Here is a tiny trained network, its code and every weight. The questions are about switching its units off for an input and a class, where a switched-off unit gives its printed mean instead of its output.

import numpy as np


def w(rows, s, z=0):
    codes = np.array(rows[::2]) - 128.0
    scale = np.full(codes.shape[1], s)
    scale[-1] = z or s
    return codes * scale


def norm(h):
    return h / np.sqrt((h * h).mean(-1, keepdims=True) + 1e-5)


def f(y):
    return y / 2 * (1 + np.tanh(0.7978845608 * (y + 0.044715 * y**3)))


def log_softmax(a):
    a = a - a.max(-1, keepdims=True)
    return a - np.log(np.exp(a).sum(-1, keepdims=True))


def net(x, mask):
    res = np.array(x, float).reshape(1, 5) / 4 @ E
    u = 0
    for l in range(3):
        y = f(norm(res) @ A[l][:, :-1].T + A[l][:, -1])
        res = res + np.where(mask[u : u + 8], y, B[l][:, -1]) @ B[l][:, :-1]
        u += 8
    return log_softmax(norm(res)[-1] @ U[:, :-1].T + U[:, -1])


A, B = {}, {}
E = w([
[178,242,12],'x0',
[90,244,128],'x1',
[186,114,183],'x2',
[154,15,128],'x3',
[44,152,2],'x4',
],0.0031)
A[0] = w([
[1,141,74,173],'L0N1',
[220,142,120,169],'L0N2',
[158,109,238,146],'L0N3',
[95,30,83,52],'L0N4',
[202,201,76,157],'L0N5',
[114,122,189,1],'L0N6',
[98,62,237,157],'L0N7',
[141,123,86,76],'L0N8',
],0.0094,0.0021)
B[0] = w([
[237,94,109,231],'L0N1',
[9,208,15,174],'L0N2',
[170,134,1,227],'L0N3',
[118,77,117,185],'L0N4',
[101,151,220,220],'L0N5',
[122,122,126,131],'L0N6',
[46,126,117,254],'L0N7',
[52,142,143,132],'L0N8',
],0.0059,0.0045)
A[1] = w([
[132,172,176,250],'L1N1',
[188,167,181,136],'L1N2',
[152,97,154,33],'L1N3',
[120,142,189,137],'L1N4',
[181,95,104,251],'L1N5',
[127,90,141,114],'L1N6',
[128,254,119,215],'L1N7',
[78,150,122,204],'L1N8',
],0.0093,0.0017)
B[1] = w([
[189,73,240,151],'L1N1',
[147,4,179,139],'L1N2',
[155,165,69,116],'L1N3',
[227,138,164,120],'L1N4',
[18,122,29,181],'L1N5',
[68,137,139,134],'L1N6',
[167,170,183,253],'L1N7',
[143,105,192,160],'L1N8',
],0.0046,0.0056)
A[2] = w([
[167,190,61,27],'L2N1',
[234,125,153,155],'L2N2',
[51,76,165,173],'L2N3',
[93,255,138,63],'L2N4',
[84,204,26,235],'L2N5',
[214,81,97,131],'L2N6',
[102,21,93,253],'L2N7',
[33,44,219,71],'L2N8',
],0.0075,0.0018)
B[2] = w([
[57,164,72,147],'L2N1',
[90,114,174,151],'L2N2',
[79,120,123,165],'L2N3',
[180,201,132,178],'L2N4',
[155,63,167,234],'L2N5',
[97,112,40,141],'L2N6',
[43,89,101,254],'L2N7',
[104,255,144,156],'L2N8',
],0.0068,0.0049)
U = w([
[75,131,182,254],'0',
[134,179,72,247],'1',
[174,122,104,238],'2',
[109,105,201,158],'3',
[1,236,182,16],'4',
[131,143,140,2],'5',
],0.0088,0.0024)

Each question gives the input, the list of numbers given to net, and the class t.
The units are the neurons (one row each of A and B). Each row of codes is followed by its name. A weight is (code - 128) times the scale printed after its matrix; where a second scale follows, it is the last column's (A, B and U).
mask holds one flag per neuron, layer by layer. A switched-off neuron (its flag False) gives its mean, the last column of its row in B, instead of its output. The means were averaged over made-up inputs and are rounded, as every weight is.
A unit's drop is (log p(t) with every unit on - log p(t) with that unit switched off) / (log p(t) with every unit on - log p(t) with every unit switched off).
The circuit of an input: a set's keep is (log p(t) with only the set's units on - log p(t) with every unit switched off) / (log p(t) with every unit on - log p(t) with every unit switched off). Starting from the 12 units with the biggest drops (on a tie, the unit counted first), units are removed one at a time, each time the one whose removal leaves the highest keep (on an exact tie, the one counted first), for as long as the keep stays at least 0.8.
units of the circuit, in order: the units of the circuit, biggest drop first
top k neurons: the k neurons with the biggest drops, biggest first
top k neurons in layer l: the k neurons of layer l with the biggest drops, biggest first
drop when u is switched off: that unit's drop, to one decimal
input [7,-4,4,-1,-6], class 4: units of the circuit, in order -> [L0N2]
input [6,8,-3,2,-7], class 3: units of the circuit, in order -> [L1N1; L0N3; L1N2]
input [8,8,-7,0,-3], class 3: top 3 neurons in layer 0 -> [L0N5; L0N3; L0N7]
input [-1,8,8,-1,2], class 2: units of the circuit, in order -> [L2N7; L0N7]
input [-5,4,0,3,-5], class 1: top 3 neurons -> [L0N3; L0N5; L1N7]
input [-6,3,-6,-5,5], class 2: top 2 neurons in layer 0 -> [L0N1; L0N5]
input [4,8,-5,5,0], class 3: top 2 neurons in layer 0 -> [L0N3; L0N5]
input [-4,8,8,1,-2], class 2: top 2 neurons in layer 2 -> [L2N5; L2N7]
input [8,-7,-2,-3,-3], class 4: top 3 neurons -> [L0N2; L0N5; L0N1]
input [-3,-2,3,-3,-4], class 1: top 2 neurons -> [L0N3; L0N5]
input [-8,-3,-5,3,-4], class 4: top 2 neurons in layer 2 -> [L2N8; L2N5]
input [-6,-5,-3,0,-1], class 4: top 2 neurons in layer 0 -> [L0N7; L0N1]
input [-1,7,0,-6,1], class 3: top 2 neurons in layer 1 -> [L1N2; L1N1]
input [8,-1,2,0,-2], class 4: units of the circuit, in order -> [L0N5]
input [0,5,-4,0,-3], class 3: drop when L0N2 is switched off -> 0.1
input [-3,3,2,4,-5], class 1: drop when L0N3 is switched off -> 0.6
input [2,0,-4,4,-8], class 1: drop when L0N3 is switched off -> 0.9
